[128 = 0]

q271_q281: 107  97  94  114  130  153  106  135  121  155  130  131  93  142  159  135  112  83  110  72  121  148  130  153  131  129  172  189  112  200  126
q271_q281: 138  102  95  138  127  126  103  131  173  123  114  121  126  106  97  152  125  97  112  157  150  142  130  126  120  131  138  147  110  124  128
q355_q144: 119  153  156  106  119  148  152  122  107  124  120  128  136  139  127  101  145  164  152  151  110  99  132  125  115  123  118  88  126  128  156
q925_q788: 97  134  147  143  105  133  140  121  132  116  111  120  125  137  167  118  137  120  137  130  115  134  146  118  138  151  120  140  149  134  153
q925_q788: 105  175  102  129  119  114  120  118  117  115  102  117  187  106  166  156  117  98  95  126  168  142  146  105  117  172  116  150  145  84  171
q355_q144: 124  134  130  132  121  153  143  122  120  132  156  124  130  116  110  130  143  155  123  146  110  102  99  144  127  131  147  137  125  119  149
q553_q469: 160  137  104  116  144  150  126  143  108  140  112  149  143  155  150  127  114  128  150  81  117  124  130  140  139  110  146  137  145  144  111
q553_q469: 111  120  160  142  123  119  130  126  143  132  110  128  100  136  141  115  134  105  128  148  129  143  162  109  137  130  109  109  139  154  105
q18_q230: 110  156  80  99  135  172  119  116  104  150  99  129  143  117  138  141  131  105  114  117  129  121  156  127  101  150  165  178  127  147  183
q271_q281: 132  110  125  129  122  151  124  140  138  136  117  136  114  148  146  124  122  109  133  118  121  130  128  141  142  117  144  131  129  169  110
q925_q788: 148  132  122  140  155  116  119  130  122  152  138  139  121  116  109  143  122  112  105  128  143  137  140  120  133  120  128  127  139  126  83
q271_q281: 97  154  140  116  126  129  137  115  100  136  131  122  131  123  145  121  134  129  114  127  130  124  142  119  116  145  123  128  130  130  151
q18_q230: 123  128  123  137  143  104  126  120  111  132  139  128  115  126  137  129  124  130  132  86  118  146  142  120  131  138  125  164  144  116  125
q355_q144: 108  125  182  150  125  113  148  111  140  127  127  122  87  123  109  103  157  143  144  174  106  128  164  100  129  133  98  103  143  126  122
q925_q788: 132  124  123  135  133  137  129  124  135  130  109  132  114  132  126  123  136  126  148  126  110  132  154  119  129  131  132  147  143  133  134
q271_q281: 112  135  139  154  112  129  142  117  137  116  142  115  133  110  126  134  143  140  121  153  119  121  117  124  134  150  126  143  142  99  153
q271_q281: 92  104  167  114  103  90  119  132  153  101  92  116  108  155  168  98  118  101  144  129  144  159  158  109  125  129  85  86  108  161  125
q553_q469: 133  146  90  120  128  144  119  126  128  127  118  125  163  108  120  151  125  119  110  138  146  121  121  130  114  142  145  149  123  106  160
q355_q144: 137  138  110  138  123  165  134  130  129  133  115  135  141  132  140  136  133  126  135  127  112  116  128  136  138  134  151  153  149  131  143
q925_q788: 148  151  138  103  134  129  140  133  106  120  117  137  154  146  129  110  126  161  156  121  125  110  126  126  121  111  112  85  129  113  131
q925_q788: 128  126  152  137  128  144  144  133  115  137  122  141  106  159  160  106  132  134  156  102  95  127  144  131  150  119  130  128  156  160  108
q355_q144: 102  131  156  136  128  113  143  117  98  137  176  121  107  122  136  121  134  148  112  109  113  126  111  134  134  136  126  138  131  127  124
q925_q788: 149  142  107  107  144  114  114  131  126  125  104  133  153  124  114  134  117  123  131  127  153  133  144  115  110  121  117  111  120  109  127
q18_q230: 155  119  102  138  160  123  122  124  123  141  120  141  106  131  113  131  128  130  154  88  103  142  158  120  132  123  139  175  153  123  114
q925_q788: 135  127  99  120  137  131  113  131  130  131  96  134  132  136  143  134  117  104  137  101  133  144  155  122  124  131  135  153  135  139  132
q18_q230: 101  131  113  101  112  120  111  124  139  118  126  109  150  104  116  142  122  109  89  161  171  128  113  129  97  141  126  113  82  123  162
q18_q230: 118  117  157  138  108  116  143  124  141  104  147  115  124  127  120  115  139  158  141  149  115  119  104  131  133  129  112  109  121  108  141
q18_q230: 125  127  150  132  118  121  139  132  124  116  130  128  128  145  150  114  127  141  146  115  117  128  122  130  140  125  115  113  137  128  123
q18_q230: 111  98  146  142  122  103  135  115  142  112  154  112  90  119  104  115  143  155  146  129  101  135  122  126  126  134  119  148  119  114  143
q553_q469: 125  97  153  134  114  121  136  134  137  118  170  121  106  133  116  117  131  154  131  130  114  120  82  151  139  113  128  113  107  135  114
q925_q788: 109  139  187  159  120  119  152  125  116  137  153  130  111  134  151  115  138  133  114  145  120  125  129  121  154  131  106  97  156  135  91
q271_q281: 125  124  163  137  135  69  132  123  125  110  133  124  116  134  133  111  124  143  147  111  130  151  145  105  133  127  82  104  136  101  105
q355_q144: 95  118  169  168  117  110  146  109  136  129  175  110  92  100  107  127  153  143  106  165  112  127  118  121  137  148  118  138  136  111  127
q271_q281: 129  124  114  105  117  140  118  133  145  117  107  124  144  128  119  129  125  121  129  151  144  122  123  132  111  123  131  110  101  134  149
q355_q144: 125  126  140  122  115  131  128  128  149  120  125  121  135  117  103  127  136  130  117  182  146  116  118  126  116  123  118  88  105  124  133
q553_q469: 134  124  113  104  147  116  115  127  119  133  100  135  116  142  132  117  119  118  150  93  127  146  165  116  114  121  123  136  124  144  127
q355_q144: 142  130  94  143  136  148  127  130  120  134  123  137  133  134  147  141  124  123  140  84  106  133  131  136  143  137  155  187  158  125  136
q271_q281: 95  120  117  148  111  143  132  116  127  128  154  113  116  113  142  140  137  124  110  116  109  129  109  142  134  157  155  191  133  129  165
q553_q469: 109  170  119  126  117  169  135  122  114  145  126  126  163  106  135  148  137  112  83  172  148  103  121  130  119  149  147  125  133  127  155
q18_q230: 160  124  114  122  128  156  126  138  151  124  104  137  141  132  100  129  133  135  147  162  127  110  125  133  125  109  137  106  123  127  128
q553_q469: 166  89  94  141  119  132  109  150  174  106  116  132  140  138  123  144  111  116  145  116  132  138  99  148  146  112  143  143  120  125  114
q271_q281: 126  162  145  122  139  143  150  123  79  148  146  139  133  137  145  117  134  153  130  106  109  109  128  131  133  126  132  123  151  130  124
q18_q230: 113  134  155  134  111  116  141  127  123  114  145  120  138  130  145  121  129  142  124  133  129  123  108  130  136  134  112  108  129  115  132
q355_q144: 151  126  90  107  136  142  114  140  123  132  128  135  150  131  123  142  112  125  123  104  140  123  104  148  122  115  151  138  110  132  129
q925_q788: 127  134  128  133  128  125  130  122  130  126  135  123  134  114  112  134  134  135  120  146  132  123  124  124  123  134  126  127  127  109  136
q553_q469: 111  138  129  127  142  101  130  111  107  130  138  121  116  116  125  125  133  138  129  105  121  140  149  111  116  145  118  155  136  108  144
q18_q230: 173  143  96  116  145  122  114  143  131  123  97  143  170  134  125  142  108  121  139  115  153  132  134  122  126  113  122  111  134  104  111
q553_q469: 176  103  91  106  136  134  110  151  146  115  104  141  143  152  120  128  107  131  164  96  129  131  114  145  129  97  139  124  111  134  116
q553_q469: 116  124  115  127  141  115  124  120  106  137  143  126  110  127  140  129  123  127  128  78  114  144  136  129  127  138  137  175  134  131  134
q355_q144: 111  129  135  151  109  129  128  127  147  122  127  119  136  117  143  141  130  106  105  154  142  133  124  124  138  146  125  131  136  124  131
115  141  132  117  127  125  127  136  99  138  130  134  138  147  178  126  110  110  114  84  138  138  127  135  138  130  128  127  135  152  113 : q355_q144
122  126  140  147  140  116  128  126  116  149  152  132  107  123  134  134  126  115  105  115  129  139  133  126  142  130  128  139  142  139  92 : q18_q230
107  134  128  118  113  115  119  129  138  110  85  122  143  141  169  122  118  99  135  121  146  149  158  110  123  143  108  121  130  135  147 : q925_q788
122  122  158  168  132  118  138  129  126  139  124  138  96  148  168  119  129  109  138  101  106  150  161  115  164  134  117  144  176  149  85 : q553_q469
160  140  125  145  145  100  145  124  106  110  159  131  147  125  114  129  129  184  160  88  102  122  104  128  140  127  117  147  155  59  130 : q553_q469
142  121  117  112  135  127  120  137  122  132  132  134  132  135  125  129  116  128  127  111  136  128  115  139  125  112  134  119  113  138  114 : q925_q788
157  164  113  126  123  166  143  133  123  120  109  137  179  128  124  135  135  151  143  152  124  95  115  132  129  127  137  113  147  96  153 : q18_q230
116  125  130  130  134  122  122  126  120  142  136  129  113  126  137  131  124  110  110  116  134  139  136  127  130  131  131  138  128  146  113 : q18_q230
100  124  156  149  121  104  134  118  125  133  174  114  112  104  120  136  134  128  88  147  138  131  107  128  133  141  119  126  122  119  115 : q18_q230
101  116  138  134  121  106  120  122  138  124  122  118  109  125  143  126  126  104  118  126  136  151  148  115  126  142  115  138  125  139  129 : q271_q281
129  159  110  129  140  163  140  119  94  153  151  134  141  111  119  142  139  142  108  127  116  103  116  139  125  138  159  158  143  119  146 : q271_q281
139  119  105  113  117  168  118  146  139  136  117  135  143  139  136  137  118  107  116  136  140  115  104  154  130  113  157  120  109  164  125 : q553_q469
142  85  97  142  160  92  105  111  157  133  148  119  79  91  50  144  138  131  130  130  119  151  144  116  109  129  135  184  110  103  125 : q18_q230
146  130  119  167  117  124  126  131  167  108  112  125  155  113  124  151  130  116  126  162  140  133  126  117  145  142  120  134  154  87  126 : q553_q469
120  161  130  110  106  191  138  146  105  147  112  142  165  153  183  129  119  104  104  136  140  100  111  152  140  124  153  97  134  178  127 : q355_q144
103  116  137  134  108  119  125  123  148  115  130  113  122  118  130  129  132  118  116  151  137  134  122  126  124  141  121  128  114  128  145 : q925_q788
157  132  97  144  163  128  117  117  139  146  104  138  115  107  85  144  138  117  136  139  122  138  176  103  120  131  135  164  153  109  119 : q925_q788
112  115  128  130  127  116  128  116  132  122  140  116  109  117  114  125  136  138  132  125  116  134  129  125  119  138  128  153  119  120  150 : q18_q230
186  134  104  137  149  158  116  146  151  150  113  150  149  117  83  153  125  111  111  179  153  110  124  132  133  99  144  95  132  127  79 : q18_q230
162  145  129  106  140  151  138  142  103  136  119  149  147  155  134  114  122  152  155  109  117  106  121  140  133  99  132  94  135  137  110 : q553_q469
95  115  161  140  117  126  138  122  123  137  154  121  93  130  141  117  137  126  115  130  114  131  125  132  137  135  128  132  127  155  120 : q18_q230
100  86  143  126  122  106  112  127  153  128  121  119  77  135  131  115  126  98  127  126  130  157  150  122  124  126  119  132  104  172  115 : q553_q469
114  129  104  114  126  171  134  129  91  148  156  132  122  139  154  130  126  136  122  76  98  113  99  164  132  132  177  182  127  162  153 : q271_q281

q503q626: 134  151  121  107  140  132  135  115  119  157  140  153  116  125  107  144  131  134  137  88  113  144  173  118  150  151  126  144  147  112  147
q843q620: 130  125  138  149  110  127  131  122  120  119  139  126  136  118  118  116  132  119  136  137  124  128  125  137  108  127  122  115  130  128  117
q142q72: 119  129  141  130  133  151  105  129  153  163  111  107  147  162  135  151  147  128  132  87  116  122  119  121  161  123  136  148  125  120  123
q843q620: 120  131  148  128  146  152  107  150  148  144  122  103  128  138  129  149  120  130  111  121  129  100  112  127  122  131  136  148  127  147  110
q142q72: 116  114  141  126  103  118  144  94  105  123  143  136  140  131  133  84  152  134  186  108  118  170  121  111  150  141  106  126  117  82  177
q142q72: 129  102  129  123  144  101  142  149  129  148  114  129  141  145  150  121  159  136  130  131  133  118  129  125  143  119  110  125  120  103  103
q142q72: 133  122  101  115  128  107  145  141  129  134  125  148  116  144  133  127  137  129  129  126  138  137  154  132  155  129  122  117  131  110  123
q843q620: 124  129  146  132  146  132  140  142  147  127  114  96  136  125  126  137  122  126  117  140  139  113  114  126  112  133  136  136  129  140  85
q503q626: 136  108  107  126  139  119  110  123  119  141  101  142  140  114  164  120  141  144  105  139  131  108  121  130  120  97  134  134  104  147  134
q174q983: 132  141  109  124  120  117  141  105  127  98  123  134  126  124  124  131  117  122  131  139  130  155  125  125  138  121  140  113  134  125  145
q843q620: 113  102  125  112  136  147  103  129  129  160  110  125  129  132  167  102  139  154  134  106  137  114  115  116  142  127  129  162  91  135  159
q174q983: 140  146  118  102  155  85  169  113  107  79  132  146  118  103  121  136  109  131  123  169  128  156  126  111  120  129  123  111  148  115  149
q843q620: 117  127  155  136  130  159  92  143  141  135  133  105  130  139  130  141  119  128  119  122  121  103  98  128  117  127  131  143  123  147  132
q142q72: 117  110  124  125  108  123  131  125  123  115  134  130  124  138  143  95  133  132  154  131  137  145  115  125  142  130  118  122  112  111  156
q174q983: 137  140  121  142  120  122  132  150  137  107  140  129  116  134  106  150  112  108  107  152  133  120  136  147  115  124  131  102  149  139  95
q503q626: 131  141  147  122  153  116  144  141  141  141  127  116  139  150  113  164  141  122  127  116  115  130  134  119  147  134  121  128  153  102  99
q503q626: 118  119  178  140  141  123  139  168  142  131  142  93  138  153  115  138  139  118  135  138  125  108  106  127  119  142  104  124  141  107  80
q843q620: 119  127  133  109  152  144  110  143  142  144  115  116  122  139  144  142  120  141  115  118  132  112  115  117  139  130  135  153  119  139  138
q843q620: 134  130  152  153  128  136  136  134  125  144  135  116  139  104  106  126  133  120  123  130  125  106  142  140  88  139  125  131  135  142  76
q843q620: 115  139  182  142  135  166  124  98  124  135  131  87  149  87  114  112  119  134  146  115  117  121  101  112  82  152  136  164  119  149  126
q174q983: 123  140  145  122  144  141  126  144  138  118  135  110  115  123  117  142  103  127  116  138  133  116  117  124  112  142  133  138  136  144  120
q174q983: 146  156  116  120  151  115  153  100  123  136  113  139  138  103  110  155  130  127  114  119  117  140  160  121  126  128  143  132  149  129  109
q174q983: 105  134  173  133  104  163  95  122  133  144  163  112  134  172  113  131  139  122  175  76  98  146  105  114  164  149  108  141  135  91  181
q174q983: 137  130  86  125  125  133  134  99  129  146  96  143  131  104  141  118  131  136  117  114  141  134  158  132  132  118  156  139  112  150  122
q503q626: 125  123  140  159  95  135  124  121  129  110  138  114  139  128  119  112  130  112  141  138  127  131  112  142  110  123  127  110  126  131  115
q843q620: 129  148  135  131  138  136  163  103  141  145  108  106  144  108  107  133  132  124  138  105  132  142  152  120  125  148  148  144  136  128  83
q142q72: 129  118  184  145  152  118  130  113  109  138  126  106  173  104  131  125  157  134  136  136  100  112  95  113  90  120  108  139  128  117  111
q142q72: 129  115  116  131  130  139  88  122  124  117  110  129  133  116  161  126  117  139  100  149  130  106  93  131  110  95  142  134  104  165  156
q174q983: 125  150  128  114  121  133  128  144  123  97  168  141  88  134  100  139  91  119  131  138  128  141  135  129  129  152  120  117  151  126  161
q142q72: 114  103  142  130  118  119  114  145  138  120  129  115  140  176  152  124  148  126  147  130  125  133  88  123  161  112  109  116  119  96  148
q503q626: 134  112  147  161  111  114  113  126  110  100  140  126  150  118  133  118  137  118  123  166  115  114  93  141  90  100  113  101  125  133  124
q503q626: 137  109  104  158  91  129  118  127  114  118  131  144  124  101  134  93  125  122  117  155  142  112  137  158  90  112  132  108  109  160  112
q503q626: 122  106  163  148  133  127  132  169  140  147  133  101  140  142  127  123  146  122  128  137  133  96  117  137  109  134  109  127  126  122  69
q503q626: 132  120  118  114  143  116  130  152  119  124  133  143  108  117  136  124  116  137  109  152  140  111  135  132  113  130  121  128  125  140  127
q142q72: 127  130  134  129  131  128  147  139  134  137  131  120  123  125  115  124  128  125  133  125  136  126  144  130  123  146  126  131  133  124  99
q174q983: 119  149  125  133  103  133  128  121  144  62  143  111  113  148  111  141  90  106  135  154  134  159  93  129  138  126  141  99  143  129  155
q142q72: 130  131  147  131  136  127  129  105  116  143  126  127  151  118  125  129  147  132  140  110  108  134  127  117  126  127  122  138  131  115  134
q503q626: 124  123  98  147  101  141  139  123  161  124  96  105  133  138  135  118  126  115  125  127  158  134  132  145  139  118  161  119  112  147  83
q843q620: 127  114  129  145  111  130  131  123  126  139  124  124  140  122  132  106  143  126  138  124  132  125  132  137  119  126  126  125  116  128  109
q174q983: 145  124  102  125  123  91  147  133  105  120  141  168  118  122  124  123  137  126  124  146  127  136  159  139  129  122  111  101  140  112  128
126  141  196  149  153  136  126  135  139  143  135  86  165  137  102  166  145  116  130  118  97  110  101  118  109  133  116  137  154  114  83 : q142q72
127  146  108  118  124  132  132  99  138  113  113  127  128  134  128  140  118  125  133  116  129  157  125  119  155  123  150  128  130  126  152 : q503q626
132  149  98  113  132  129  134  94  141  127  101  133  134  136  131  150  127  128  127  105  126  158  138  117  166  118  155  132  133  124  146 : q503q626
135  148  99  139  112  143  128  106  145  123  109  126  128  123  117  142  116  116  116  118  135  140  144  139  134  119  161  123  132  150  113 : q174q983
110  148  181  148  115  169  103  121  150  121  146  82  143  152  102  151  119  111  149  104  106  133  88  120  129  141  132  138  141  124  135 : q142q72
131  107  109  121  126  112  142  116  104  127  119  148  125  94  150  85  133  145  132  145  143  129  137  127  109  126  124  131  103  136  140 : q142q72
138  142  104  116  110  108  129  84  98  112  143  172  127  129  123  127  137  128  152  112  103  175  143  118  161  119  120  110  141  95  200 : q142q72
114  126  118  115  114  153  110  99  125  123  123  128  120  120  145  102  115  142  146  111  133  145  113  116  139  133  141  148  103  139  187 : q503q626
127  133  147  135  136  139  112  122  133  138  123  114  145  132  127  145  134  127  124  118  113  119  112  123  125  121  131  137  131  131  126 : q142q72
118  129  134  117  122  135  131  144  123  102  153  127  98  122  120  110  98  130  136  146  142  131  120  126  115  151  120  128  127  135  152 : q503q626
130  145  131  123  139  134  133  123  133  124  127  122  125  120  116  144  115  126  121  126  126  130  132  124  123  135  138  134  138  136  123 : q174q983
124  127  108  101  151  112  157  124  143  124  98  120  126  135  146  129  128  138  128  130  147  145  128  112  156  129  140  136  121  118  123 : q843q620
122  131  163  105  164  127  134  116  112  154  131  125  141  116  130  129  143  148  145  104  108  130  124  98  130  146  111  161  130  106  152 : q174q983
129  125  138  128  117  102  169  122  102  101  155  139  120  106  110  94  127  125  157  150  132  152  139  126  109  151  105  110  136  104  130 : q142q72
140  146  135  136  119  135  97  139  108  128  170  158  112  127  100  154  117  118  114  126  101  115  145  142  113  129  113  116  154  133  152 : q843q620

q533q657: 118  119  110  128  140  141  116  145  130  135  102  171  145  123  127  125  118  150  96  147  113  116  141  154  138  141  131  148  138  89  162
q533q657: 137  100  114  138  139  132  100  140  123  129  142  138  131  138  128  131  122  133  133  131  137  139  129  137  143  145  151  127  131  117  134
q364q329: 133  124  115  140  95  111  110  118  119  139  132  99  97  128  116  113  139  146  135  127  149  119  142  132  128  127  108  96  134  133  119
q533q657: 126  143  150  115  105  134  120  150  128  156  112  112  99  121  110  106  151  182  117  122  83  112  151  103  159  118  116  143  140  151  148
q331q705: 134  141  170  101  142  135  133  141  153  129  110  156  136  112  131  106  138  134  137  121  87  127  131  123  127  110  146  156  129  133  142
q176q58: 99  132  128  141  133  143  136  143  130  137  99  129  105  120  122  156  107  159  99  108  93  117  132  130  161  122  113  151  128  110  169
q331q705: 128  88  120  132  104  133  97  154  127  169  144  87  76  165  91  122  143  146  139  138  141  114  127  121  195  129  139  148  139  117  145
q963q991: 131  135  125  123  136  128  125  126  118  127  131  134  127  127  122  124  105  156  105  136  128  140  144  121  142  137  114  124  138  129  138
q331q705: 126  109  108  136  134  128  144  140  108  111  144  134  134  171  126  136  113  109  122  132  152  134  128  138  132  115  126  136  116  128  124
q533q657: 102  158  138  120  161  151  203  124  120  104  137  120  173  143  154  186  119  64  117  120  114  135  82  95  111  120  129  168  101  153  108
q176q58: 136  109  111  171  119  113  88  126  121  105  123  137  111  106  146  135  123  148  150  84  125  137  147  158  103  128  135  78  119  129  129
q533q657: 121  133  136  127  110  126  152  134  137  123  116  126  135  136  138  123  166  87  153  119  122  103  113  137  95  99  135  137  109  137  110
q963q991: 130  132  148  120  148  128  120  118  156  124  111  156  134  97  134  122  114  128  134  123  115  134  126  143  121  129  140  131  133  104  143
q963q991: 133  134  127  107  130  126  124  106  126  156  153  90  110  133  100  125  105  143  108  165  163  142  123  98  172  157  108  129  153  121  126
q533q657: 158  127  153  99  161  144  137  163  104  109  168  151  171  162  138  115  133  133  130  131  100  164  136  85  138  127  162  157  121  190  111
q364q329: 144  111  119  121  140  135  111  148  123  123  136  165  166  139  138  111  145  121  131  146  126  131  133  138  115  140  159  137  129  127  123
q963q991: 130  154  138  112  136  123  166  114  116  111  139  124  141  139  129  127  110  118  115  134  137  142  129  109  116  115  105  128  123  152  111
q176q58: 133  141  138  115  140  142  122  153  122  128  114  164  155  116  136  114  137  165  106  130  82  129  149  118  128  135  137  145  135  144  144
q176q58: 119  141  133  133  126  126  136  109  126  135  134  92  102  118  119  150  107  139  120  119  134  136  122  108  149  134  106  119  133  133  130
q176q58: 102  120  123  142  112  134  141  143  139  135  97  128  107  136  124  140  139  118  128  114  113  96  121  151  133  102  123  149  117  104  150
q533q657: 121  134  137  121  111  124  150  135  140  125  108  138  129  137  129  110  155  103  141  126  121  102  126  145  103  94  125  140  116  125  124
q364q329: 119  116  109  133  83  135  103  157  133  164  99  130  128  127  124  103  200  137  134  145  106  73  134  147  118  130  140  139  133  115  134
q963q991: 128  174  154  101  160  124  171  94  133  104  126  144  153  105  137  131  84  123  102  135  128  155  127  110  109  126  100  127  131  136  122
q331q705: 135  120  119  105  132  131  121  124  133  151  141  129  142  141  112  111  131  118  118  177  157  125  120  126  145  152  134  144  146  105  125
q176q58: 109  112  112  131  110  138  143  158  136  133  99  154  145  152  133  121  172  91  135  138  118  83  117  163  106  103  143  162  112  103  135
q533q657: 160  130  141  117  142  121  125  124  113  106  167  129  153  138  140  114  130  117  149  126  139  162  131  104  109  132  145  110  123  174  92
q331q705: 113  151  104  112  107  129  146  114  109  160  127  98  122  138  102  124  123  152  77  178  153  110  135  109  152  150  79  132  151  118  130
q176q58: 152  116  141  118  134  107  124  112  134  111  151  131  114  144  117  101  103  115  150  131  167  153  136  138  125  110  127  110  128  127  115
q331q705: 121  159  124  154  126  114  138  102  111  98  118  121  119  94  147  151  98  155  114  88  117  145  146  125  99  125  91  80  121  152  123
q331q705: 105  143  94  137  99  131  140  113  116  155  121  91  130  123  124  148  150  121  104  154  146  97  113  120  124  154  100  122  136  119  117
q364q329: 140  103  130  142  135  136  110  147  122  122  154  118  134  141  141  144  147  111  161  106  120  141  114  115  131  134  168  130  115  154  112
q963q991: 118  141  166  130  92  116  137  133  164  130  84  123  92  105  131  104  173  117  171  86  89  90  129  149  97  71  127  128  111  131  132
q364q329: 109  139  128  132  139  141  144  137  126  126  108  140  130  122  131  149  112  143  102  119  101  124  130  127  139  126  118  147  126  120  152
q533q657: 114  146  135  124  131  145  154  142  125  128  119  127  153  126  144  148  154  111  124  121  94  114  112  109  115  126  136  153  117  149  121
q176q58: 108  167  106  125  127  131  183  117  81  119  138  102  133  153  119  154  91  151  63  144  139  137  140  92  142  130  64  128  129  158  124
q364q329: 124  157  168  93  149  130  165  111  148  129  126  124  121  123  116  125  98  122  117  136  123  141  119  106  146  112  111  154  133  127  136
q533q657: 144  118  133  121  153  133  136  137  116  108  159  138  155  152  138  134  121  105  138  128  135  154  119  113  126  130  152  137  118  152  110
q176q58: 96  150  126  114  128  157  162  158  122  149  96  139  147  135  125  143  145  141  83  144  81  96  125  113  146  127  116  182  129  125  155
q331q705: 125  145  164  94  158  144  156  136  158  125  111  165  164  118  139  122  136  97  131  138  96  124  108  124  116  117  152  175  124  120  135
q963q991: 124  148  146  116  128  126  129  105  142  148  126  99  102  104  113  132  111  147  119  132  128  133  124  107  154  139  108  125  144  123  136
q176q58: 129  133  126  121  110  124  147  156  118  112  106  166  146  152  133  92  157  127  124  130  110  104  152  151  94  88  122  139  115  140  128
q963q991: 145  131  171  103  165  123  123  113  164  115  125  160  127  105  126  110  91  126  142  122  122  157  128  134  134  119  144  137  135  109  143
q963q991: 132  106  142  137  160  139  83  122  155  143  133  126  110  93  126  152  99  147  140  113  117  152  114  124  171  164  161  131  143  99  155
q331q705: 151  140  162  92  135  125  105  126  151  146  122  148  128  104  115  81  130  162  128  149  112  136  147  120  140  135  136  134  152  125  139
q364q329: 128  108  112  141  166  144  122  150  117  102  130  176  164  137  148  150  103  126  114  120  115  147  130  144  127  139  155  142  119  117  144
q963q991: 122  144  121  120  122  127  136  115  129  137  118  128  137  118  125  123  130  129  111  149  136  117  128  129  120  138  111  126  136  117  127
q364q329: 108  114  97  160  138  140  123  142  119  115  109  155  145  124  147  161  121  127  113  112  114  119  126  155  117  137  136  130  117  106  147
q364q329: 133  93  104  142  138  136  106  146  134  119  127  168  169  135  150  130  155  88  150  136  135  118  113  164  98  141  175  134  117  103  121
q364q329: 139  163  144  99  106  125  136  127  115  148  133  107  132  122  118  96  156  161  112  149  112  121  147  88  128  132  105  125  143  171  111
q331q705: 142  142  124  119  122  117  126  123  118  117  125  151  147  122  133  99  131  144  117  141  132  131  152  135  100  127  114  108  133  138  119
130  140  100  156  125  120  126  111  94  105  143  115  140  118  147  152  115  141  115  112  140  146  138  118  102  148  108  82  123  157  106 : q364q329
107  121  124  133  134  149  149  153  130  131  116  135  146  143  138  155  149  99  128  122  104  108  105  129  129  121  147  167  113  123  135 : q533q657
141  124  133  117  152  118  141  113  123  106  152  136  129  148  121  123  83  118  124  137  162  160  131  128  135  121  120  123  128  126  123 : q533q657
115  114  105  152  126  147  114  162  113  130  114  144  145  129  144  150  152  141  119  113  92  112  130  135  127  139  148  140  120  132  142 : q364q329
92  172  116  142  97  134  181  134  112  118  87  124  149  117  153  149  168  116  107  108  88  85  125  127  75  103  94  130  106  154  118 : q331q705
126  146  152  128  120  121  141  132  130  116  112  128  107  120  129  119  125  148  132  96  99  128  145  125  121  95  112  123  120  150  135 : q963q991
149  121  108  137  140  127  108  140  91  109  151  148  149  140  135  122  110  165  108  129  130  157  158  120  128  147  128  106  132  156  123 : q364q329
125  94  117  160  140  132  107  123  139  120  145  113  124  124  144  169  128  86  168  101  143  138  94  140  126  142  166  118  113  114  118 : q331q705
117  148  149  124  148  136  145  115  147  122  115  133  139  98  143  150  120  114  129  113  105  132  110  120  118  130  133  138  124  125  132 : q331q705
116  124  136  134  140  134  139  125  142  124  123  124  122  125  132  151  118  105  138  112  124  128  108  132  133  120  137  141  119  115  135 : q364q329
139  132  136  119  123  117  134  123  126  120  136  128  127  137  125  109  128  124  135  131  140  134  136  128  118  114  121  119  126  140  116 : q176q58
133  112  136  124  131  120  125  117  146  130  137  119  110  136  118  123  119  103  150  131  155  132  115  139  137  119  136  130  127  108  126 : q176q58
82  131  113  149  121  136  167  114  146  133  98  107  113  126  130  178  123  79  124  118  137  95  89  150  125  115  111  148  112  84  140 : q533q657
140  114  146  102  148  135  111  128  153  148  138  136  133  126  116  114  125  118  138  154  136  136  114  123  155  145  156  153  143  105  136 : q331q705
111  144  98  132  120  141  129  148  109  134  91  167  158  117  135  123  139  169  75  147  96  102  155  143  115  142  108  136  137  116  153 : q364q329
136  100  131  134  122  125  119  141  130  128  144  116  110  155  121  123  138  110  158  118  141  129  122  133  139  112  148  132  119  132  122 : q533q657
136  125  146  122  133  121  125  127  126  129  141  112  89  140  106  120  94  157  125  118  133  149  143  114  168  114  113  128  135  136  142 : q364q329
134  159  171  94  124  138  127  117  153  165  131  92  126  93  122  119  163  133  142  138  97  122  109  78  143  147  139  145  145  152  116 : q176q58
